[[128, 128, 128, 128, 128, 128, 128, 128, 128],
 [129, 151, 141, 126, 148, 126, 105, 105, 133],
 [129, 151, 141, 126, 148, 126, 105, 104, 133],
 [129, 151, 141, 126, 148, 126, 105, 104, 133],
 [129, 151, 141, 126, 147, 126, 105, 105, 133],
 [129, 150, 141, 126, 147, 126, 106, 105, 133],
 [128, 105, 115, 130, 109, 129, 151, 151, 124],
 [128, 105, 115, 130, 108, 129, 152, 151, 124]]
Counting starts at 1.
The entry in the top-left corner -> 128
What is the entry in the top-right corner?
Answer: 128
The entry in the bottom-right corner -> 124
The bottom entry of the column that holds the largest entry: 152
The entry in row 2 and column 1: 129
What is the entry in row 3 and column 3?
Answer: 141
What is the entry in row 1 and column 3?
Answer: 128
What is the entry at row 3, column 1?
Answer: 129
What is the entry in the bottom-left corner?
Answer: 128
The entry just right of the largest entry -> 151
What is the entry in row 3 and column 2?
Answer: 151
The entry at row 2, column 2 -> 151
What is the entry just left of 108?
Answer: 130
What is the entry in row 1 and column 2?
Answer: 128

Questions about the matrix below. Counting starts at 1.
1) Read off the entry at row 2, column 3.
2) Read off the entry in the top-right corner.
3) Read off the entry in the bottom-left corner.
4) Read off the entry directly below the largest entry.
5) Read off the entry in row 1 and column 3.
6) Read off the smallest entry.
7) Read off the bottom-right entry.
8) Read off the entry directly below 148.
[[137 136 124 133 114 137]
 [136 132 135 129 127 121]
 [151 146 114 146 102 148]
 [127 125 127 136 130 128]
 [128 114 135 123 127 124]
 [126 107 131 133 134 125]
 [119 120 121 147 121 133]]
1) 135
2) 137
3) 119
4) 127
5) 124
6) 102
7) 133
8) 128
